Below are the code and all the weights of a small trained network. Each question names an input and a class and asks about switching units off, where a switched-off unit gives its printed mean instead of its output.

import numpy as np


def w(rows, s, z=0):
    codes = np.array(rows[::2]) - 128.0
    scale = np.full(codes.shape[1], s)
    scale[-1] = z or s
    return codes * scale


def norm(h):
    return h / np.sqrt((h * h).mean(-1, keepdims=True) + 1e-5)


def f(y):
    return y / 2 * (1 + np.tanh(0.7978845608 * (y + 0.044715 * y**3)))


def log_softmax(a):
    a = a - a.max(-1, keepdims=True)
    return a - np.log(np.exp(a).sum(-1, keepdims=True))


def net(x, mask):
    res = np.array(x, float).reshape(1, 6) / 4 @ E
    u = 0
    for l in range(2):
        y = f(norm(res) @ A[l][:, :-1].T + A[l][:, -1])
        res = res + np.where(mask[u : u + 16], y, B[l][:, -1]) @ B[l][:, :-1]
        u += 16
    return log_softmax(norm(res)[-1] @ U[:, :-1].T + U[:, -1])


A, B = {}, {}
E = w([
[155,97,100,25,156,84,251],'x0',
[139,73,27,137,156,3,90],'x1',
[124,128,129,128,130,128,127],'x2',
[149,179,104,113,238,164,106],'x3',
[125,127,127,126,127,131,127],'x4',
[129,123,129,128,129,130,127],'x5',
],0.0059)
A[0] = w([
[137,110,158,75,122,167,198,77],'L0N1',
[127,148,85,143,207,161,65,97],'L0N2',
[117,189,187,216,84,207,37,168],'L0N3',
[161,104,97,108,132,101,135,63],'L0N4',
[159,166,196,170,105,157,93,99],'L0N5',
[59,73,131,207,39,64,107,81],'L0N6',
[121,151,59,107,181,133,65,11],'L0N7',
[148,164,135,114,199,167,122,132],'L0N8',
[129,167,208,191,124,163,96,104],'L0N9',
[91,99,62,239,138,69,1,102],'L0N10',
[111,95,151,104,24,151,167,96],'L0N11',
[127,167,165,165,100,144,121,82],'L0N12',
[212,74,46,121,157,4,137,44],'L0N13',
[124,67,134,112,70,131,183,53],'L0N14',
[116,105,137,85,75,131,143,47],'L0N15',
[128,149,183,148,48,156,120,3],'L0N16',
],0.0056,0.004)
B[0] = w([
[185,176,166,168,95,114,62,155],'L0N1',
[99,172,157,216,186,55,128,160],'L0N2',
[63,72,65,120,180,101,159,254],'L0N3',
[91,129,165,167,150,167,121,125],'L0N4',
[112,102,79,121,148,106,155,158],'L0N5',
[144,85,85,14,84,252,103,191],'L0N6',
[104,131,170,190,138,85,148,130],'L0N7',
[132,176,86,107,160,148,102,152],'L0N8',
[87,107,79,106,166,89,154,172],'L0N9',
[255,162,236,88,58,132,111,240],'L0N10',
[132,119,140,230,125,40,129,167],'L0N11',
[115,83,107,93,150,90,147,135],'L0N12',
[34,102,113,158,162,180,110,200],'L0N13',
[107,153,162,225,141,74,116,143],'L0N14',
[133,122,147,183,148,99,129,124],'L0N15',
[112,79,124,135,125,69,184,134],'L0N16',
],0.0058)
A[1] = w([
[76,145,77,173,191,91,162,97],'L1N1',
[187,179,141,156,160,64,56,2],'L1N2',
[192,164,173,176,145,100,155,107],'L1N3',
[168,127,184,117,2,120,182,113],'L1N4',
[126,152,150,112,122,162,182,117],'L1N5',
[99,152,95,72,176,178,168,86],'L1N6',
[179,179,224,215,101,61,148,84],'L1N7',
[96,128,140,119,124,120,192,89],'L1N8',
[197,239,117,102,161,170,127,47],'L1N9',
[163,137,58,87,132,47,145,90],'L1N10',
[85,73,100,92,86,145,188,116],'L1N11',
[44,48,86,141,84,103,133,79],'L1N12',
[125,75,88,84,167,139,65,87],'L1N13',
[229,205,131,112,173,160,92,106],'L1N14',
[126,88,77,129,113,101,154,83],'L1N15',
[105,97,109,100,101,135,184,84],'L1N16',
],0.0067,0.0049)
B[1] = w([
[125,108,93,51,105,181,40,207],'L1N1',
[114,168,194,185,134,103,207,150],'L1N2',
[134,168,155,165,96,112,143,159],'L1N3',
[126,164,74,104,254,114,13,253],'L1N4',
[154,145,108,152,114,90,110,137],'L1N5',
[152,166,77,131,119,111,86,177],'L1N6',
[138,202,157,175,195,73,94,207],'L1N7',
[149,120,160,147,104,99,95,136],'L1N8',
[158,51,128,138,27,141,196,167],'L1N9',
[89,144,162,174,119,220,90,140],'L1N10',
[116,148,205,214,120,101,167,216],'L1N11',
[139,115,194,146,75,151,227,244],'L1N12',
[126,193,138,162,144,94,142,178],'L1N13',
[120,113,151,149,58,106,217,204],'L1N14',
[96,124,164,167,119,180,143,147],'L1N15',
[116,131,176,198,121,121,132,151],'L1N16',
],0.0068,0.0037)
U = w([
[48,39,174,188,74,145,215,143],'0',
[183,213,193,191,168,42,106,179],'1',
[66,150,17,83,238,170,98,183],'2',
[231,170,87,75,37,167,241,2],'3',
[204,79,134,58,49,135,7,78],'4',
],0.013,0.0018)

Each question gives the input, the list of numbers given to net, and the class t.
The units are the neurons (one row each of A and B). Each row of codes is followed by its name. A weight is (code - 128) times the scale printed after its matrix; where a second scale follows, it is the last column's (A, B and U).
mask holds one flag per neuron, layer by layer. A switched-off neuron (its flag False) gives its mean, the last column of its row in B, instead of its output. The means were averaged over made-up inputs and are rounded, as every weight is.
A unit's drop is (log p(t) with every unit on - log p(t) with that unit switched off) / (log p(t) with every unit on - log p(t) with every unit switched off).
The circuit of an input: a set's keep is (log p(t) with only the set's units on - log p(t) with every unit switched off) / (log p(t) with every unit on - log p(t) with every unit switched off). Starting from the 12 units with the biggest drops (on a tie, the unit counted first), units are removed one at a time, each time the one whose removal leaves the highest keep (on an exact tie, the one counted first), for as long as the keep stays at least 0.8.
units of the circuit, in order: the units of the circuit, biggest drop first
most important unit: the unit with the biggest drop
top k neurons: the k neurons with the biggest drops, biggest first
top k neurons in layer l: the k neurons of layer l with the biggest drops, biggest first
drop when u is switched off: that unit's drop, to one decimal
input [-8,0,-5,7,7,-2], class 2: units of the circuit, in order -> [L0N3]
input [5,0,-2,6,-4,-6], class 3: units of the circuit, in order -> [L0N3 L1N9]
input [0,8,-7,0,-7,4], class 4: top 2 neurons in layer 1 -> [L1N7 L1N11]
input [-5,4,0,-6,-5,8], class 4: top 2 neurons -> [L0N10 L0N6]
input [1,-3,3,6,-2,6], class 3: top 2 neurons -> [L1N9 L0N13]
input [2,4,2,0,6,-4], class 0: top 2 neurons in layer 1 -> [L1N12 L1N4]
input [-2,3,1,0,7,-5], class 4: top 2 neurons -> [L0N6 L0N10]
input [8,0,7,6,-5,7], class 3: top 2 neurons in layer 1 -> [L1N4 L1N9]
input [-7,5,6,-3,4,8], class 4: top 2 neurons -> [L0N10 L0N6]
input [0,0,-4,2,-4,5], class 2: top 4 neurons in layer 0 -> [L0N10 L0N2 L0N1 L0N6]
input [1,0,-6,4,-5,0], class 3: top 2 neurons -> [L0N3 L1N9]
input [-5,2,-2,-8,3,-3], class 4: top 3 neurons -> [L0N10 L0N6 L1N4]
input [0,7,-1,3,2,-6], class 1: top 3 neurons -> [L0N10 L0N3 L1N2]
input [-3,5,-3,-1,5,7], class 4: units of the circuit, in order -> [L0N6]
input [0,8,4,-4,6,6], class 4: top 3 neurons -> [L0N10 L0N3 L0N9]
input [8,-3,1,0,7,-2], class 1: top 2 neurons -> [L0N6 L1N4]
input [-2,5,-2,-1,1,1], class 4: top 2 neurons -> [L0N6 L0N10]
input [1,-5,6,0,1,-3], class 1: top 2 neurons in layer 1 -> [L1N11 L1N6]
input [-1,5,8,-8,1,3], class 4: drop when L0N10 is switched off -> 0.1
input [-7,-1,-7,-3,7,7], class 0: most important unit -> L0N3
input [-7,-6,-8,1,8,3], class 2: drop when L1N9 is switched off -> 0.1
input [1,-3,-2,5,0,7], class 3: drop when L1N9 is switched off -> 0.2
